Here is a tiny trained network, its code and every weight. The questions are about switching its units off for an input and a class, where a switched-off unit gives its printed mean instead of its output.

import numpy as np


def w(rows, s, z=0):
    codes = np.array(rows[::2]) - 128.0
    scale = np.full(codes.shape[1], s)
    scale[-1] = z or s
    return codes * scale


def norm(h):
    return h / np.sqrt((h * h).mean(-1, keepdims=True) + 1e-5)


def f(y):
    return y / 2 * (1 + np.tanh(0.7978845608 * (y + 0.044715 * y**3)))


def log_softmax(a):
    a = a - a.max(-1, keepdims=True)
    return a - np.log(np.exp(a).sum(-1, keepdims=True))


def net(x, mask):
    res = np.array(x, float).reshape(1, 8) / 4 @ E
    u = 0
    for l in range(3):
        y = f(norm(res) @ A[l][:, :-1].T + A[l][:, -1])
        res = res + np.where(mask[u : u + 11], y, B[l][:, -1]) @ B[l][:, :-1]
        u += 11
    return log_softmax(norm(res)[-1] @ U[:, :-1].T + U[:, -1])


A, B = {}, {}
E = w([
[123,32,119,74,169,171],'x0',
[213,141,137,168,238,61],'x1',
[100,87,93,94,147,50],'x2',
[167,61,192,190,95,87],'x3',
[117,80,176,242,170,176],'x4',
[22,78,109,204,121,49],'x5',
[4,229,152,92,154,174],'x6',
[241,113,50,130,94,204],'x7',
],0.0038)
A[0] = w([
[119,97,48,77,106,171,191],'0.n1',
[93,99,142,96,174,139,133],'0.n2',
[159,165,63,110,137,160,77],'0.n3',
[177,118,153,183,2,112,5],'0.n4',
[92,139,64,60,133,120,178],'0.n5',
[144,193,216,179,125,47,31],'0.n6',
[224,149,100,186,107,101,109],'0.n7',
[139,170,197,79,154,197,126],'0.n8',
[132,124,55,88,151,184,137],'0.n9',
[138,201,93,49,123,107,59],'0.n10',
[155,67,94,140,144,84,73],'0.n11',
],0.0081,0.003)
B[0] = w([
[109,176,167,179,150,103,253],'0.n1',
[107,77,154,70,93,183,168],'0.n2',
[106,195,109,133,151,140,181],'0.n3',
[141,129,44,175,64,203,196],'0.n4',
[102,197,178,74,75,68,253],'0.n5',
[120,197,199,207,173,131,212],'0.n6',
[34,88,182,108,95,118,247],'0.n7',
[137,79,147,86,177,139,244],'0.n8',
[187,151,113,164,174,99,218],'0.n9',
[166,253,98,63,78,29,227],'0.n10',
[184,42,78,81,150,102,169],'0.n11',
],0.0053,0.0025)
A[1] = w([
[156,57,157,67,148,131,166],'1.n1',
[163,113,97,195,3,165,3],'1.n2',
[123,70,147,227,174,160,149],'1.n3',
[150,119,136,140,200,242,160],'1.n4',
[149,114,105,100,95,167,126],'1.n5',
[77,135,188,75,203,71,133],'1.n6',
[177,197,176,234,217,183,65],'1.n7',
[118,238,33,93,164,184,148],'1.n8',
[148,87,133,199,132,95,95],'1.n9',
[177,23,85,158,162,112,94],'1.n10',
[243,161,117,143,136,158,134],'1.n11',
],0.0066,0.0027)
B[1] = w([
[174,122,143,69,207,156,177],'1.n1',
[111,78,116,150,52,232,174],'1.n2',
[121,188,126,90,133,39,247],'1.n3',
[93,209,54,46,161,170,218],'1.n4',
[117,216,95,147,129,128,130],'1.n5',
[152,95,160,162,78,198,240],'1.n6',
[131,171,102,228,176,163,230],'1.n7',
[135,132,64,84,86,50,253],'1.n8',
[166,186,73,90,153,109,163],'1.n9',
[115,83,85,115,108,102,198],'1.n10',
[2,110,132,148,78,112,186],'1.n11',
],0.0063,0.0031)
A[2] = w([
[132,166,62,170,208,191,127],'2.n1',
[3,90,147,112,118,149,58],'2.n2',
[177,160,149,201,166,142,57],'2.n3',
[112,97,95,219,36,121,48],'2.n4',
[173,159,110,174,135,131,157],'2.n5',
[129,112,35,182,135,230,121],'2.n6',
[87,217,170,143,81,174,195],'2.n7',
[104,159,133,135,122,50,248],'2.n8',
[110,103,36,221,43,161,44],'2.n9',
[188,32,89,125,172,69,25],'2.n10',
[165,130,186,208,96,65,183],'2.n11',
],0.0076,0.0018)
B[2] = w([
[140,134,84,175,124,135,190],'2.n1',
[45,54,253,181,52,78,164],'2.n2',
[55,153,163,187,154,126,142],'2.n3',
[101,132,135,77,108,186,180],'2.n4',
[121,130,158,123,101,128,150],'2.n5',
[101,138,42,82,83,104,187],'2.n6',
[171,57,132,178,175,68,254],'2.n7',
[217,102,197,126,76,175,230],'2.n8',
[124,78,101,84,124,215,192],'2.n9',
[135,71,100,207,154,47,177],'2.n10',
[175,116,91,150,175,224,185],'2.n11',
],0.0062,0.0046)
U = w([
[207,121,151,138,96,144,2],'0',
[164,236,129,46,39,30,142],'1',
[130,110,159,36,193,207,51],'2',
[172,29,57,142,154,39,155],'3',
[124,193,164,231,174,142,175],'4',
[54,70,224,147,50,111,149],'5',
[123,215,9,126,141,156,120],'6',
[101,76,47,113,21,222,163],'7',
],0.013,0.0044)

Each question gives the input, the list of numbers given to net, and the class t.
The units are the neurons (one row each of A and B). Each row of codes is followed by its name. A weight is (code - 128) times the scale printed after its matrix; where a second scale follows, it is the last column's (A, B and U).
mask holds one flag per neuron, layer by layer. A switched-off neuron (its flag False) gives its mean, the last column of its row in B, instead of its output. The means were averaged over made-up inputs and are rounded, as every weight is.
A unit's drop is (log p(t) with every unit on - log p(t) with that unit switched off) / (log p(t) with every unit on - log p(t) with every unit switched off).
The circuit of an input: a set's keep is (log p(t) with only the set's units on - log p(t) with every unit switched off) / (log p(t) with every unit on - log p(t) with every unit switched off). Starting from the 12 units with the biggest drops (on a tie, the unit counted first), units are removed one at a time, each time the one whose removal leaves the highest keep (on an exact tie, the one counted first), for as long as the keep stays at least 0.8.
circuit, biggest first: the units of the circuit, biggest drop first
top k neurons: the k neurons with the biggest drops, biggest first
top k neurons in layer l: the k neurons of layer l with the biggest drops, biggest first
drop when u is switched off: that unit's drop, to one decimal
input [-4,2,5,6,-5,3,6,0], class 0: top neuron	[2.n8]
input [-3,-7,1,-5,3,-5,2,7], class 6: circuit, biggest first	[0.n9 0.n1]
input [-4,1,-2,-4,8,3,6,4], class 6: circuit, biggest first	[1.n4 1.n8]
input [6,-5,3,0,-2,-3,-7,3], class 3: circuit, biggest first	[2.n10 1.n6]
input [-4,4,-7,-2,-8,8,-5,-4], class 4: circuit, biggest first	[0.n6 2.n11]
input [0,3,-3,-7,2,-2,-6,-3], class 6: top 3 neurons	[0.n5 1.n4 0.n3]
input [-4,8,6,8,-6,-1,1,2], class 0: circuit, biggest first	[2.n8 2.n11]
input [-2,-1,6,8,7,4,2,-4], class 4: top 2 neurons in layer 0	[0.n6 0.n7]
input [2,6,3,1,-2,-5,3,-5], class 2: circuit, biggest first	[1.n6 1.n3]
input [3,-6,4,1,8,1,3,8], class 6: top 4 neurons	[1.n4 0.n1 1.n3 0.n9]
input [-8,4,-1,-3,0,-4,1,2], class 4: circuit, biggest first	[0.n6 1.n7]
input [5,3,-3,-3,-5,-1,5,-8], class 5: top 2 neurons in layer 1	[1.n6 1.n3]
input [-1,-4,-7,8,-2,-2,5,-4], class 4: circuit, biggest first	[0.n6 0.n7 1.n7]
input [-6,-1,-8,-4,-2,5,-6,-5], class 4: circuit, biggest first	[0.n6]
input [2,0,5,-5,-2,1,7,-6], class 5: top 2 neurons	[2.n2 1.n6]
input [-5,-2,-3,-2,-8,1,-6,6], class 7: top 4 neurons	[0.n4 1.n2 2.n9 1.n3]
input [-3,-2,-4,7,6,1,7,-6], class 4: circuit, biggest first	[0.n6 1.n7]
input [-6,-3,5,6,6,-5,2,1], class 7: top 3 neurons	[0.n4 1.n2 2.n9]
input [-7,-4,-4,8,2,-2,3,1], class 7: top 2 neurons	[0.n4 1.n2]
input [-5,5,1,7,-1,-3,-6,4], class 7: top 2 neurons	[0.n4 1.n2]
input [5,3,-2,-7,3,6,0,4], class 6: top 2 neurons in layer 1	[1.n4 1.n7]
input [6,-2,-2,-2,-1,-5,7,2], class 1: top 2 neurons in layer 0	[0.n10 0.n5]
input [-5,7,-8,0,7,-7,-8,6], class 7: top 2 neurons in layer 1	[1.n11 1.n2]
input [6,-8,2,-4,1,3,8,7], class 5: top 3 neurons in layer 0	[0.n5 0.n1 0.n4]
input [7,4,0,-2,-6,3,8,-7], class 5: top neuron	[2.n2]
input [2,-1,8,-8,7,-5,-2,2], class 6: drop when 1.n7 is switched off	0.1
